Vokeb: [ -66   18    2    5   -1 -102    0  100   53  -50    4   55  -88    6
   21  -29   28]
Zavit: [ 49   7  15   5  -6 -91   4  47  36 -20   3 -15 -88   3  18  13  18]
zusu: [ 32  13  17   3  -1 -51   2  52  31 -37   5   1 -88  -2  15  -1  14]
beda: [  8   3 -37  -1   0 -37  -1 -42   7  43  -3  35 -88   0  -6 -36   0]
retos: [ -8  32 -62   4   0 -97  -8 -35  16  48  -5  37 -88  14 -12 -68   6]
size: [ 49   7  15   5  -6 -91   4  47  36 -20   3 -15 -88   3  18  13  18]  17
size: [ 49   7  15   5  -6 -91   4  47  36]  9

vifi: [ 40 -77 -77 -78]
pum: [ 46 -37 -36  48]
mezi: [ 46 -37 -36 -37]
ruber: [ 39 -31 -30  75]
Sudo: [ 56 -95 -96 -97]
bodo: [ 39 -31 -30 -31]
ginen: [-35  74  56  57]
tags:
[39] -> k145
[47] -> k462
[40] -> k377
[46] -> k242
[-36] -> k636
[56] -> k325
[38] -> k276
[-37] -> k371
join mezi 1:   k242
[ 39 -31 -30 -31]  bodo
[ 46 -37 -36  48]  pum
size: [46]  1
[ 39 -31 -30  75]  ruber

Tabaz: [ 14 -37  24   9  28 -27 -28 -20   7  -1  46 -78   9 -69 -56 -85 -13 -14
  -8  51 -10 -31]
ruka: [ -1 -62   3  29  27 -28 -46 -32 -58  52  -3 -16 -60  30   4  22   4  25
 -25   6  15   6]
kav: [ -1 -62   3  29  27 -28 -46 -32 -58  52  -3 -16 -60  30   4   5   4 -14
 -25   6  15   6]
Table of tags by key:
[-25] -> k440
[-24] -> k298
[-8] -> k910
[-28] -> k66
[-7] -> k820
join Tabaz 19:   k910
size: [ -1 -62   3  29  27 -28 -46 -32 -58  52  -3 -16 -60  30   4   5   4 -14
 -25   6  15   6]  22
[ -1 -62   3  29  27 -28 -46 -32 -58  52  -3 -16 -60  30   4  22   4  25
 -25   6  15   6]  ruka

nufo: [-21  -4  36  32  31 -15 -24 -11 -28 -30]
nuzaz: [ -2   5 -31  -8  -1  12   2   3  -6 -23]
taze: [  2   8 -21 -10  -9   8   7   5  17   2]
meb: [  5  20  42  -8 -21 -22   7   2  15  -1]
sata: [ 27 -10  88  -2 -30 -32  20   3 -14  33]
Rinir: [ 35 -49  21  17  15   3  -1  -6 -51  30]
tupog: [ -2   5 -31  -8  -1  12   2   3  13  -1]
rito: [ 15 -49  21  17  15   3  -1  -6 -51  30]
rud: [ 17 -12   8 -17 -12  -8   4  -8 -13  26]
Table of tags by key:
[-21] -> k862
[-30] -> k907
[-2] -> k839
join nufo 1:   k862
[-21  -4  36  32  31 -15 -24 -11 -28 -30]  nufo
[ 35 -49  21  17  15   3  -1  -6 -51  30]  Rinir
[ -2   5 -31  -8  -1  12   2   3  -6 -23]  nuzaz
[ 27 -10  88  -2 -30 -32  20   3 -14  33]  sata
size: [ 15 -49  21  17  15   3]  6

bol: [ 38 -30   9 -16  22]
Tigis: [-31 -20  34  38  16]
mem: [-46  14  24  49 -20]
Paze: [ 38 -30   9 -16  30]
bogep: [ 17  54 -77  38 -11]
pup: [  7 -20  34  38  16]
vepuv: [-26   4  22  30   1]
size: [-46  14  24]  3
key -> tag
[-11] -> k77
[54] -> k323
[-77] -> k851
[14] -> k330
[-20] -> k671
join bogep 2:   k323
size: [-26   4  22  30   1]  5
[ 38 -30   9 -16  30]  Paze

pegu: [-46 -21   0 -12 -40 -32   2  12 -23]
zepa: [-32  28  13 -25 -89 -95  -3  17 -39]
kipe: [-31  48   1   3 -88 -83 -23   2 -42]
Pep: [ -6 -40  -2   3  15  21  -7   2  -2]
Ziliv: [ 44   6  -1  14  46  41  -5 -12  23]
vupa: [-21 -20   3  -8 -24 -20  -4   8 -16]
kevel: [ 9 12  2 -6 11  5 13  0 12]
sepo: [16 16  2 -1 13  6  8 -2 11]
size: [-21 -20   3]  3
Table of tags by key:
[-13] -> k219
[12] -> k914
[-11] -> k694
[13] -> k781
[-12] -> k249
join Ziliv 8:   k249
[-21 -20   3  -8 -24 -20  -4   8 -16]  vupa
size: [-21 -20   3  -8 -24 -20  -4]  7
[-46 -21   0 -12 -40 -32   2  12 -23]  pegu
size: [-32  28  13 -25]  4

Bipop: [ 18  -6 -26  87  -1 -59]
Vuga: [41 38 36 22 -8  3]
vegef: [ 67  29 -63  -9 -39  32]
pebis: [-28  47  14  -4 -69  60]
Mus: [-23 -55  24  21 -36  37]
gikuz: [ 54 -49  17 -74  35  -2]
dilo: [-33 -18  -2 -20 -55  -5]
Kezu: [25  9 15 -3 17 -2]
gen: [ 39 -47  32  30  -2  -7]
size: [18 -6]  2
tags:
[-2] -> k985
[-3] -> k482
[29] -> k968
[9] -> k157
[-55] -> k378
[47] -> k871
join Kezu 2:   k157
[-23 -55  24  21 -36  37]  Mus
[ 18  -6 -26  87  -1 -59]  Bipop
[-33 -18  -2 -20 -55  -5]  dilo
[ 54 -49  17 -74  35  -2]  gikuz

Kamum: [ -4  16  17 -15  -8  -1 -28   1]
Bupan: [-25 -10  16 -24 -42   2  18   1]
lomav: [-25 -10  16 -24 -42   7  14  -1]
vano: [  2 -27 -15  22   6   1  -9   5]
leg: [-22 -90 -42  12  -9 -25 -10  -4]
Kig: [-37 -16 -51   4 -21   8   7  -2]
gim: [-22 -90 -42  12  -6 -25 -10  -4]
gusip: [ -3  -5 -45  22  11  -2   5 -19]
Virud: [  4  10  43  47  41   3   0 -10]
tags:
[-4] -> k97
[-45] -> k696
[-44] -> k142
[-42] -> k528
[-3] -> k234
join gusip 3:   k696
size: [-22 -90 -42  12  -6 -25]  6
[-25 -10  16 -24 -42   2  18   1]  Bupan

Nede: [-92 -14  28   2  32 -29  27]
Kimu: [-31 -48 -64  24 -65  52  20]
vip: [-45 -16  64  67 -48  62 -47]
radu: [ 33  25  33 -40  48 -42 -44]
lod: [ 35 -71  35  58  32  30 -70]
fusi: [ 68 -99 -52  46  47   8  14]
kila: [ 42 -29  33 -92 -26  43 -30]
runaz: [  3  19 -74 -12 -45  37 -73]
siduk: [ 48 -49  -6  44 -11  13 -49]
luvof: [  0  49 -53  45  29 -48 -29]
key -> tag
[28] -> k316
[27] -> k626
[-92] -> k389
[-91] -> k849
[35] -> k555
join Nede 1:   k389
size: [33 25]  2

komo: [ 53 -50  12   1]
zom: [ 74  22 -27   0]
bego: [ 37   1 -21  15]
bodi: [-17  54   1 -14]
losu: [ 42 -49  20  -5]
Faro: [ 12 -46  61 -33]
vefu: [-22  49  -7  -3]
kot: [-82   6  11  -1]
key -> tag
[-14] -> k657
[0] -> k432
[1] -> k772
[-21] -> k39
[15] -> k341
[-1] -> k749
[-33] -> k96
[-5] -> k351
join bego 4:   k341
[ 74  22 -27   0]  zom
[ 12 -46  61 -33]  Faro
size: [ 12 -46]  2
size: [ 12 -46  61 -33]  4

rut: [ 11  17 -10  12   3   1  14   0  13 -16   1  -7   0   0   2   0   5  -7
  -2   3 -12  -3  -3 -12 -15   2  -3  14   5  12  -8   1  -9   2  -9 -10
 -11  -5  -6  10   2  12  -1   7  -6   7   0   6   8  -7  -2   5   4   6
  -6  -6  -7   1 -17]
vik: [ 16  59   1   8  12 -27  31 -12  25 -49 -21  18 -15   4  24   4  16 -27
  -5  46 -55  -7   8 -32 -65  23 -39  29  17  11  13  29 -48  36  -7  -5
 -42  -6 -11  15 -13  -4   3  14 -19   4  -2  19  16 -15  29  -9   4  57
 -34 -49   8 -15 -36]
neb: [ 11  42  -9  14  15 -16  23  -4  10 -30  -9   9  -9   8  19  -2   3 -24
  -1  28 -43  -9   0 -17 -44  15 -37  19   2   9  -2  24 -35  26 -13   1
 -28 -10 -13  10  -2   3  12  16  -7   7  -9   9   8 -12  23  -6  -3  43
 -22 -37  12  -6 -26]
vukis: [ 15  44  45  -8 -21  -1  -3  -3  21 -38 -40   9 -34  25  25   2  24 -41
  -4  53 -82  -4   7 -36 -74  33 -42   1  21   4  41  23 -47  77  -7   8
 -56   7 -19  18   7 -47  -1  -3 -26  -1   2  32  20   2  12 -59   1  68
 -36 -54  20 -27 -19]
pud: [  8  17   1  16   9   6  -4  16   8 -20   1  13 -12   6  20 -21  -1 -34
  10  15 -29 -13   5  -4 -20  -2 -35   6  -9  10  14  11   7  27 -12   0
  -7   3 -21   9  -4  -3  14   8 -11   2 -10   2  15  -5  13 -12  -9  34
 -21 -29  14  -7  -2]
tigu: [ 25  49  13  -1   2 -26  27 -26  19 -38 -26   8 -11   5   9  16  20 -22
 -21  46 -55   8   0 -40 -72  39 -24  17  25   1  21  27 -61  49   4  -4
 -45  -5  -1  10  -1 -26   0  10 -16   1  -2  28   6  -9  18 -18   0  55
 -28 -42  10 -15 -33]
dite: [ -6  44  43 -24 -16   0  -9   1  28 -45 -33  19 -36  16  26   0  17 -31
   4  56 -77 -13  10 -26 -67  21 -39   5  18   0  40  25 -39  60  -4  11
 -51   7 -15  13  -8 -26   1   1 -21  -2   8  22  27  -1  15 -49   3  72
 -43 -48   7 -28  -4]
piven: [ 18  56 -15  23  10 -26  42  -9  14 -33 -21   2  -8  15  24   7  13 -16
  -1  26 -43  -7   3 -26 -48  19 -36  30  11  18 -15  22 -50  20 -21  -3
 -40 -14 -14  20   1   6  -2  11 -13  11  -3  16   6 -14  25  -5  11  30
 -15 -40   9  -6 -51]
sur: [  4  33  -6   7  20  -9  10   4  17 -35   3  22  -9  -6  17 -13  -1 -28
   3  28 -34 -14   5 -10 -36   3 -34  18  -2   6  13  20 -10  19  -5  -4
 -14  -3 -13   6 -17  11  16  18  -8   3  -7   1  17 -13  23   3  -8  49
 -32 -32   5  -8  -6]
dafun: [  3  59   5  -3   1 -18  29  -9  34 -50 -24  10 -17   6  22  10  18 -11
   1  41 -53 -12   8 -30 -58  15 -26  31  23  14   3  21 -47  21 -11  -6
 -48  -7  -9  20 -12  11  -8  10 -19   6  10  18  22 -14  19 -10  17  44
 -29 -37  -9 -16 -36]
vufos: [ 38  63  12   9   4 -25  33 -25  27 -52 -28   8 -16   8  15  12  24 -39
 -23  55 -73   6  -1 -51 -90  45 -36  24  27  10  26  31 -68  65  -2 -10
 -56  -6  -9  17   2 -28   3  15 -24   5  -6  36  13 -12  20 -23  -2  70
 -38 -56  13 -17 -44]
buf: [ 33  62  27   9 -10  -8  18 -10  26 -50 -37   2 -29  25  24   4  25 -50
 -13  57 -93  -2  -1 -49 -93  43 -49  14  22  13  30  30 -65  83 -14  -1
 -66  -2 -23  24  14 -39   4   9 -28   7  -6  39  19  -6  15 -50  -1  78
 -40 -64  21 -22 -40]
key -> tag
[-42] -> k641
[23] -> k959
[18] -> k828
[29] -> k511
join tigu 51:   k828
[ 33  62  27   9 -10  -8  18 -10  26 -50 -37   2 -29  25  24   4  25 -50
 -13  57 -93  -2  -1 -49 -93  43 -49  14  22  13  30  30 -65  83 -14  -1
 -66  -2 -23  24  14 -39   4   9 -28   7  -6  39  19  -6  15 -50  -1  78
 -40 -64  21 -22 -40]  buf
[  3  59   5  -3   1 -18  29  -9  34 -50 -24  10 -17   6  22  10  18 -11
   1  41 -53 -12   8 -30 -58  15 -26  31  23  14   3  21 -47  21 -11  -6
 -48  -7  -9  20 -12  11  -8  10 -19   6  10  18  22 -14  19 -10  17  44
 -29 -37  -9 -16 -36]  dafun
size: [  3  59   5  -3   1 -18  29  -9  34 -50 -24  10 -17   6  22  10  18 -11
   1  41 -53 -12   8 -30 -58  15 -26  31  23  14   3  21 -47  21 -11  -6
 -48  -7  -9  20 -12  11  -8  10 -19   6  10  18  22 -14  19 -10  17  44
 -29]  55

